Below are the code and all the weights of a small trained network. Each question names an input and a target symbol and asks about switching units off, where a switched-off unit gives its printed mean instead of its output.

import numpy as np


def w(rows, s, z=0):
    codes = np.array(rows[::2]) - 128.0
    scale = np.full(codes.shape[1], s)
    scale[-1] = z or s
    return codes * scale


def norm(h):
    return h / np.sqrt((h * h).mean(-1, keepdims=True) + 1e-5)


def f(y):
    return y / 2 * (1 + np.tanh(0.7978845608 * (y + 0.044715 * y**3)))


def softmax(a):
    e = np.exp(a - a.max(-1, keepdims=True))
    return e / e.sum(-1, keepdims=True)


def log_softmax(a):
    a = a - a.max(-1, keepdims=True)
    return a - np.log(np.exp(a).sum(-1, keepdims=True))


def net(x, mask):
    ids = ['αγεζθλμξπσφψω'.index(c) for c in x.split()]
    T = len(ids)
    res = E[ids] + P[:T]
    q, k, v = (norm(res) @ M[0].T for M in (Q, K, V))
    z = softmax(np.where(np.tri(T) > 0, q @ k.T / 2**0.5, -1e9)) @ v
    res = res + np.where(mask[0], z, O[0][:, -1]) @ O[0][:, :-1]
    y = f(norm(res) @ A[0][:, :-1].T + A[0][:, -1])
    res = res + np.where(mask[1:13], y, B[0][:, -1]) @ B[0][:, :-1]
    return log_softmax(norm(res)[-1] @ U[:, :-1].T + U[:, -1])


Q, K, V, O, A, B = {}, {}, {}, {}, {}, {}
E = w([
[111,117,130,181,73,164],'α',
[92,80,142,133,145,130],'γ',
[160,171,113,135,151,98],'ε',
[68,93,115,135,99,153],'ζ',
[95,165,200,109,126,98],'θ',
[131,147,144,74,114,171],'λ',
[102,108,7,138,115,225],'μ',
[97,168,95,156,111,189],'ξ',
[152,1,138,168,167,115],'π',
[76,140,155,123,179,147],'σ',
[138,95,144,89,182,195],'φ',
[79,172,207,178,58,49],'ψ',
[57,37,222,182,80,121],'ω',
],0.0095)
P = w([
[123,129,46,84,125,157],'0',
[43,172,157,133,112,31],'1',
[48,162,197,127,139,83],'2',
[135,117,65,76,128,173],'3',
[42,170,153,132,111,2],'4',
[50,160,203,128,136,88],'5',
[145,109,65,89,122,186],'6',
],0.0051)
Q[0] = w([
[2,164,104,137,107,97],'head 0',
[59,108,139,176,142,111],'head 0',
],0.0083)
K[0] = w([
[226,107,247,35,133,209],'head 0',
[158,97,254,215,191,119],'head 0',
],0.0044)
V[0] = w([
[48,149,12,231,171,38],'head 0',
[7,218,83,26,44,47],'head 0',
],0.0018)
O[0] = w([
[64,166,199,173,254,184,194],'head 0',
[174,121,191,64,94,182,244],'head 0',
],0.005,0.0011)
A[0] = w([
[140,142,149,106,111,37,105],'neuron 0',
[99,193,167,63,168,129,75],'neuron 1',
[201,41,68,186,127,140,141],'neuron 2',
[167,114,194,146,81,153,214],'neuron 3',
[60,76,250,176,103,112,136],'neuron 4',
[161,157,100,80,204,151,38],'neuron 5',
[59,181,110,136,137,146,86],'neuron 6',
[95,113,207,104,218,158,251],'neuron 7',
[223,216,177,197,109,146,168],'neuron 8',
[104,201,254,133,81,64,114],'neuron 9',
[136,126,27,89,102,180,180],'neuron 10',
[170,98,153,12,104,194,153],'neuron 11',
],0.0063,0.0022)
B[0] = w([
[116,109,51,175,73,160,135],'neuron 0',
[102,77,65,124,48,211,152],'neuron 1',
[58,158,96,149,86,223,156],'neuron 2',
[126,104,67,120,166,109,157],'neuron 3',
[130,227,111,86,160,138,255],'neuron 4',
[117,159,69,83,111,136,126],'neuron 5',
[189,27,171,181,110,111,162],'neuron 6',
[170,172,70,177,62,84,211],'neuron 7',
[68,212,181,196,159,84,127],'neuron 8',
[216,17,125,90,181,156,223],'neuron 9',
[195,143,208,106,179,60,185],'neuron 10',
[102,128,151,254,110,58,162],'neuron 11',
],0.0047,0.0059)
U = w([
[186,187,206,139,220,178,106],'α',
[147,233,79,71,160,89,194],'γ',
[247,116,82,188,174,123,6],'ε',
[25,157,130,58,83,169,118],'ζ',
[201,70,161,20,132,122,235],'θ',
[176,57,106,86,19,128,134],'λ',
[108,23,112,159,200,197,14],'μ',
[130,129,168,197,81,194,104],'ξ',
[64,130,93,222,186,40,127],'π',
[141,157,53,67,148,229,114],'σ',
[113,178,43,148,35,91,231],'φ',
[176,181,200,136,76,57,126],'ψ',
[81,44,204,114,156,83,182],'ω',
],0.011,0.0025)

Each question gives the input, a string of symbols that net reads in full, and the target symbol t.
The units are the heads (2 rows each of Q, K, V and O) and the neurons (one row each of A and B). Each row of codes is followed by its name. A weight is (code - 128) times the scale printed after its matrix; where a second scale follows, it is the last column's (O, A, B and U).
mask holds one flag per unit, heads first, then neurons. A switched-off unit (its flag False) gives its mean, the last column of its rows in O or B, instead of its output. The means were averaged over made-up inputs and are rounded, as every weight is.
A unit's drop is (log p(t) with every unit on - log p(t) with that unit switched off) / (log p(t) with every unit on - log p(t) with every unit switched off).
The circuit of an input: a set's keep is (log p(t) with only the set's units on - log p(t) with every unit switched off) / (log p(t) with every unit on - log p(t) with every unit switched off). Starting from the 12 units with the biggest drops (on a tie, the unit counted first), units are removed one at a time, each time the one whose removal leaves the highest keep (on an exact tie, the one counted first), for as long as the keep stays at least 0.8.
units of the circuit, in order: the units of the circuit, biggest drop first
unit that matters most: the unit with the biggest drop
k most important neurons: the k neurons with the biggest drops, biggest first
drop when u is switched off: that unit's drop, to one decimal
input θ α λ, target λ: unit that matters most	neuron 1
input σ π λ α α, target λ: 2 most important neurons	[neuron 9; neuron 10]
input ζ θ ε π π, target π: units of the circuit, in order	[neuron 9; neuron 4; neuron 2]
input σ α π φ α θ, target θ: units of the circuit, in order	[neuron 9; neuron 1]
input π μ μ ξ μ ξ ω, target ζ: units of the circuit, in order	[neuron 4; neuron 9; neuron 6]
input ψ σ γ μ σ, target σ: 4 most important neurons	[neuron 11; neuron 1; neuron 10; neuron 9]
input ψ ε ε σ φ, target φ: units of the circuit, in order	[neuron 7; neuron 1]
input α μ γ π μ, target π: units of the circuit, in order	[neuron 9; neuron 10; neuron 4; neuron 7]
input ζ ω α α α α γ, target π: units of the circuit, in order	[neuron 11; neuron 9]
input λ σ π γ, target π: units of the circuit, in order	[neuron 9; neuron 11]
input σ λ ζ θ α, target θ: units of the circuit, in order	[neuron 9; neuron 7; neuron 11; neuron 4]
input γ π μ α ξ, target π: units of the circuit, in order	[head 0; neuron 6]
input ε ζ ξ α, target ξ: units of the circuit, in order	[neuron 9; neuron 4; neuron 7; neuron 10]
input θ σ θ α α φ, target φ: units of the circuit, in order	[neuron 7; neuron 1; neuron 9]
input σ ε γ π α, target π: 2 most important neurons	[neuron 10; neuron 4]
input λ θ λ ψ, target θ: 2 most important neurons	[neuron 9; neuron 7]
input α ψ ζ σ ω σ, target σ: 2 most important neurons	[neuron 1; neuron 10]
input θ γ μ, target μ: 2 most important neurons	[neuron 4; neuron 7]
input α ζ γ θ γ, target θ: 3 most important neurons	[neuron 9; neuron 11; neuron 2]
input π θ γ, target γ: 2 most important neurons	[neuron 4; neuron 7]
input π θ ξ θ α, target θ: drop when neuron 11 is switched off	0.5
